The symbols move the units like this.
ka: q146->q524, q354->q486, q851->q884, q884->q851, q583->q2, q508->q721, q991->q180, q486->q354, q180->q991, q702->q512, q466->q157, q67->q292, q2->q583, q512->q702, q566->q175, q37->q340, q970->q149, q578->q699, q179->q8, q699->q578, q157->q466, q775->q828, q149->q970, q639->q347, q828->q775, q524->q146, q721->q508, q175->q566, q8->q179, q340->q37, q292->q67, q347->q639
vo: q146->q149, q851->q157, q736->q486, q884->q466, q583->q566, q508->q620, q486->q736, q65->q578, q620->q508, q180->q490, q702->q828, q466->q884, q67->q347, q2->q175, q512->q775, q566->q583, q970->q524, q578->q65, q179->q374, q374->q179, q157->q851, q775->q512, q149->q146, q639->q292, q828->q702, q524->q970, q175->q2, q490->q180, q340->q815, q292->q639, q347->q67, q815->q340
ko: q146->q991, q354->q466, q851->q736, q536->q340, q736->q851, q583->q828, q508->q67, q991->q146, q486->q157, q620->q347, q180->q524, q702->q566, q466->q354, q67->q508, q2->q775, q512->q175, q566->q702, q970->q490, q578->q752, q179->q235, q157->q486, q235->q179, q775->q2, q752->q578, q828->q583, q524->q180, q721->q292, q175->q512, q490->q970, q340->q536, q292->q721, q347->q620
bu: q146->q37, q354->q828, q851->q175, q536->q180, q736->q512, q884->q566, q583->q466, q508->q752, q383->q179, q486->q775, q65->q347, q180->q536, q466->q583, q67->q578, q2->q157, q512->q736, q566->q884, q37->q146, q970->q815, q578->q67, q179->q383, q699->q292, q157->q2, q775->q486, q752->q508, q828->q354, q524->q340, q175->q851, q340->q524, q292->q699, q347->q65, q815->q970
zo: q146->q8, q851->q65, q583->q292, q508->q775, q383->q340, q486->q752, q65->q851, q620->q512, q180->q235, q466->q699, q67->q2, q2->q67, q512->q620, q566->q639, q970->q374, q578->q157, q179->q524, q699->q466, q374->q970, q157->q578, q235->q180, q775->q508, q752->q486, q639->q566, q828->q721, q524->q179, q721->q828, q175->q347, q8->q146, q340->q383, q292->q583, q347->q175
pu: q146->q583, q851->q815, q536->q486, q583->q146, q508->q235, q991->q828, q383->q578, q486->q536, q180->q775, q466->q37, q67->q179, q2->q524, q512->q490, q566->q149, q37->q466, q970->q175, q578->q383, q179->q67, q374->q347, q157->q340, q235->q508, q775->q180, q149->q566, q828->q991, q524->q2, q175->q970, q8->q292, q490->q512, q340->q157, q292->q8, q347->q374, q815->q851

In the rows, zero is written as 49.

The rows follow the links: the fewer symbols apart two units are, the more alike their rows tend to be.

Each row is also shifted at random along 2 hidden directions that mean nothing.

Some units, each with a row of numbers:
q235: 43	55	49	56	41	43	35	40	45	40	43	46	55	46	41	61	55	33	75	33	52	60	39	37	64	24	67	44	53	51	53	56	44	51	33	47	51	53	52	50	48	55	52	47	58	58	51	46	53	40	56	30	60	45	41	38	50	53	47	49	51	46	43	57	59
q639: 51	43	37	64	51	57	65	44	62	54	63	42	37	35	57	31	59	70	32	61	70	47	32	59	25	43	46	55	51	64	32	46	50	33	58	53	72	58	36	44	44	47	50	35	37	65	49	54	53	50	34	80	48	57	45	55	32	42	40	61	60	34	57	37	26
q578: 49	50	59	50	39	52	56	58	45	50	21	42	53	42	37	45	57	46	49	48	43	52	47	51	39	34	32	55	48	52	47	59	61	65	61	38	54	42	55	54	40	36	43	65	54	27	46	38	40	38	56	49	48	41	47	43	62	43	32	53	44	39	51	54	53
q524: 49	44	54	55	41	42	25	50	58	24	40	53	58	69	64	61	40	17	62	56	19	27	53	34	80	66	71	58	52	34	71	35	52	47	43	47	25	51	33	42	45	69	50	52	58	49	42	50	50	61	75	25	44	54	38	41	56	72	56	66	38	77	48	15	57
q180: 47	50	46	43	44	40	44	37	62	25	54	56	50	60	62	75	46	31	59	41	24	44	38	44	72	57	66	43	57	40	67	28	46	40	37	49	25	45	36	46	45	65	53	46	56	47	42	35	53	58	64	20	48	49	48	49	47	71	63	50	48	67	41	33	65
q620: 48	49	39	51	37	59	74	35	80	23	56	52	49	30	65	51	55	54	47	43	43	72	34	50	32	47	45	36	66	69	51	27	40	31	52	48	59	52	33	38	26	56	51	49	37	54	37	47	53	56	63	54	57	40	42	60	25	54	32	56	65	36	52	42	57
q65: 46	48	48	44	40	64	66	55	66	51	40	30	57	28	48	33	56	62	31	47	49	64	39	53	29	41	28	48	52	71	43	42	61	45	63	35	59	52	46	48	29	39	50	62	42	41	41	47	40	51	48	61	49	50	57	63	28	53	31	57	65	34	44	56	54
q67: 61	50	54	61	35	43	52	51	52	41	47	53	49	51	56	48	49	39	52	45	45	43	42	43	36	39	39	60	48	63	55	37	47	53	63	47	60	45	42	44	43	58	37	58	55	44	36	35	46	45	65	54	56	41	38	44	54	54	30	67	49	29	50	48	54
q354: 56	52	42	43	46	46	89	52	83	42	68	46	36	34	42	57	53	71	17	58	35	59	12	65	36	62	42	42	48	60	57	20	40	20	48	60	49	61	40	56	33	36	45	50	29	38	42	32	49	50	53	53	39	68	71	62	23	37	66	35	76	35	40	49	27
q179: 48	51	58	60	39	42	31	56	67	33	40	51	57	52	53	51	49	27	59	41	37	41	44	33	75	46	69	57	51	45	70	42	57	53	42	44	44	52	33	42	38	64	40	52	54	61	38	46	55	62	63	40	45	51	29	31	51	67	37	70	42	60	39	28	56
q991: 44	51	45	50	59	47	50	43	42	55	59	48	39	57	42	57	48	45	51	49	59	53	43	51	58	39	66	43	46	48	45	51	42	46	32	68	54	56	55	52	61	52	59	31	42	70	59	46	59	50	46	40	51	60	49	32	49	39	70	35	50	51	42	58	35
q157: 47	48	59	39	49	48	72	71	55	63	40	30	43	49	54	52	48	56	28	55	48	49	36	50	38	37	29	47	53	66	33	39	62	55	63	44	55	42	65	53	38	26	37	55	47	24	38	32	30	44	58	43	50	57	59	61	45	53	47	51	54	38	48	69	34
q490: 43	53	36	46	45	48	57	33	60	42	52	44	56	51	64	64	49	40	52	45	43	58	42	40	52	62	68	26	63	63	44	41	48	32	34	43	45	54	46	48	46	61	64	41	45	58	53	61	46	55	52	34	55	51	55	59	34	65	52	49	56	64	36	49	68
q383: 35	55	55	53	43	45	55	63	51	51	25	24	56	42	34	34	59	51	50	46	53	53	38	40	59	19	53	41	54	68	39	53	71	57	44	41	60	55	54	51	42	36	49	50	47	51	42	46	42	51	52	43	47	63	49	42	39	49	40	51	55	43	37	73	38
q736: 49	50	45	26	54	66	51	50	43	51	49	51	60	34	49	51	42	56	48	33	45	62	59	56	31	55	36	42	46	47	43	61	35	51	55	41	39	39	57	54	43	37	49	57	51	38	48	56	44	37	39	49	51	33	63	62	45	46	47	34	53	60	56	61	74
q884: 52	40	45	37	52	59	52	51	45	58	53	48	49	44	38	32	47	64	22	57	46	46	53	66	38	58	34	47	49	40	48	49	50	50	57	53	46	57	50	57	56	37	47	41	43	44	50	60	45	47	33	71	32	55	59	62	51	35	49	45	46	54	57	42	39
q583: 60	40	44	60	53	49	80	54	68	53	67	39	27	58	63	52	54	56	16	74	52	39	16	48	25	51	41	50	49	65	34	23	49	37	59	61	61	61	45	52	48	52	45	38	30	44	43	39	51	58	45	62	51	64	55	50	44	45	53	55	58	31	47	45	4

Where do the symbols, taken in turn from left to right, take each start?
Answer with the unit's name.
47	43	49	32	49	54	46	57	39	60	37	42	59	46	45	39	42	54	43	46	46	50	72	52	35	59	31	52	51	47	37	54	50	54	65	37	40	41	55	49	46	37	47	61	54	41	49	63	39	40	38	59	48	36	52	66	49	49	39	44	44	57	54	56	68
bu bu zo: q65
61	46	50	55	51	52	68	59	55	45	48	37	35	62	84	61	46	46	33	66	56	43	32	38	32	50	37	52	55	72	28	33	51	51	62	52	61	48	51	48	50	54	47	50	44	33	38	31	31	56	58	44	63	49	49	54	49	62	48	58	51	31	49	53	39
ka vo: q566
57	48	49	69	54	45	59	49	45	69	54	43	29	41	43	36	55	59	40	55	87	48	33	47	29	19	41	57	37	58	27	64	56	59	51	60	83	54	51	42	67	38	48	39	42	60	57	47	49	44	31	70	50	53	35	37	54	29	49	59	57	16	53	67	20
zo vo: q566
56	40	46	49	50	61	54	50	57	36	46	50	50	57	77	44	41	42	41	63	42	38	53	40	29	75	41	47	54	53	40	31	40	48	59	40	46	47	40	48	48	60	53	52	51	39	38	53	41	53	49	56	53	37	43	65	44	63	35	58	52	48	56	29	57
ko ka ka: q512
41	47	52	46	50	42	40	57	47	52	41	45	56	56	33	50	53	51	39	57	32	33	45	50	79	50	54	52	47	34	62	51	52	51	42	48	39	62	49	51	47	33	51	48	47	56	49	45	57	57	46	47	35	70	52	37	56	42	59	49	39	63	44	40	31
pu pu bu: q146
53	44	27	42	58	48	65	38	61	43	73	55	32	44	58	57	50	67	30	53	48	57	36	59	31	60	40	43	55	55	41	38	38	25	46	61	57	55	40	49	48	55	53	32	29	54	54	57	53	52	38	59	51	47	63	64	30	41	60	42	64	46	52	38	41
vo ko ka: q2
57	50	51	46	57	44	63	58	27	80	44	36	36	48	33	45	51	68	28	58	65	46	43	65	35	40	34	43	47	47	27	68	51	65	55	52	63	49	68	46	61	23	46	47	40	39	55	39	41	34	31	67	40	70	55	45	55	22	56	36	45	35	49	68	24
bu zo pu: q8
60	54	53	52	43	47	58	40	54	44	53	56	36	35	61	56	48	54	59	43	64	68	37	49	32	25	52	46	54	62	42	48	44	56	47	54	69	46	50	53	45	59	41	49	48	46	39	35	41	41	58	42	71	35	36	41	48	51	44	47	56	27	56	63	51
bu zo ko: q157
51	45	56	54	54	42	31	46	43	43	47	51	46	70	46	53	38	36	57	57	34	29	56	49	85	67	68	57	46	19	75	43	48	44	34	54	37	53	37	43	58	58	48	34	48	61	53	51	63	61	52	48	41	62	38	35	62	48	56	57	36	67	51	18	43
pu vo bu: q884
51	50	47	54	46	63	59	40	50	50	47	35	52	44	61	33	57	53	43	46	60	61	48	38	19	42	32	43	55	74	34	45	60	41	58	45	73	48	43	40	47	54	47	43	41	53	44	54	44	51	47	59	56	39	41	49	39	61	22	67	56	27	54	60	53
pu vo: q179
53	50	61	32	45	49	51	50	67	29	45	64	55	39	48	68	42	45	45	42	12	53	44	61	54	63	43	55	46	37	74	32	32	40	56	48	26	36	37	53	31	54	27	70	51	25	39	30	45	45	72	34	43	39	58	60	53	54	51	36	49	63	50	39	65
zo bu vo: q620
53	54	46	48	49	41	67	43	59	47	62	51	37	52	69	71	45	46	42	52	64	55	33	45	29	42	45	41	52	65	36	34	39	48	50	56	61	33	51	49	55	55	49	49	41	30	42	34	44	43	56	33	72	37	51	57	51	49	55	42	63	26	54	64	42
bu ka: q354
48	50	51	57	49	50	61	58	45	67	53	47	41	42	20	30	55	67	30	45	65	53	41	59	39	26	33	61	39	46	40	71	52	63	57	54	66	51	56	48	46	29	39	48	45	49	58	42	52	35	39	64	47	59	52	46	50	25	49	50	57	30	51	62	24
ka pu: q383
60	54	46	50	63	46	53	33	26	67	65	57	27	62	40	54	42	49	48	48	80	50	51	53	37	34	50	50	36	45	24	69	37	61	40	64	62	32	67	47	76	52	47	34	44	53	65	46	57	32	30	49	57	43	52	47	59	24	66	32	52	32	59	74	32
ka ka: q828
44	52	59	37	44	45	21	67	38	37	23	50	66	56	38	50	40	30	54	44	30	31	68	44	85	60	56	51	50	27	65	58	51	64	41	46	24	45	54	52	46	46	53	58	67	47	49	48	46	52	63	33	41	53	51	38	66	57	54	43	31	73	39	39	59
pu vo ka: q884
56	36	34	51	51	54	53	43	59	47	67	56	43	47	56	43	48	56	31	58	35	44	43	58	41	78	42	51	48	38	50	32	45	37	65	57	45	61	31	44	46	58	47	42	33	49	51	59	55	63	42	69	38	48	49	61	42	47	49	63	50	55	58	19	40
bu ka: q851
58	53	44	33	56	55	48	37	34	61	54	47	42	44	65	54	47	49	50	46	61	60	56	40	25	49	42	39	51	56	25	51	38	48	53	44	55	43	58	45	69	56	51	46	54	46	50	56	48	37	34	46	61	25	45	63	43	50	52	35	54	42	53	67	76
vo ka: q828
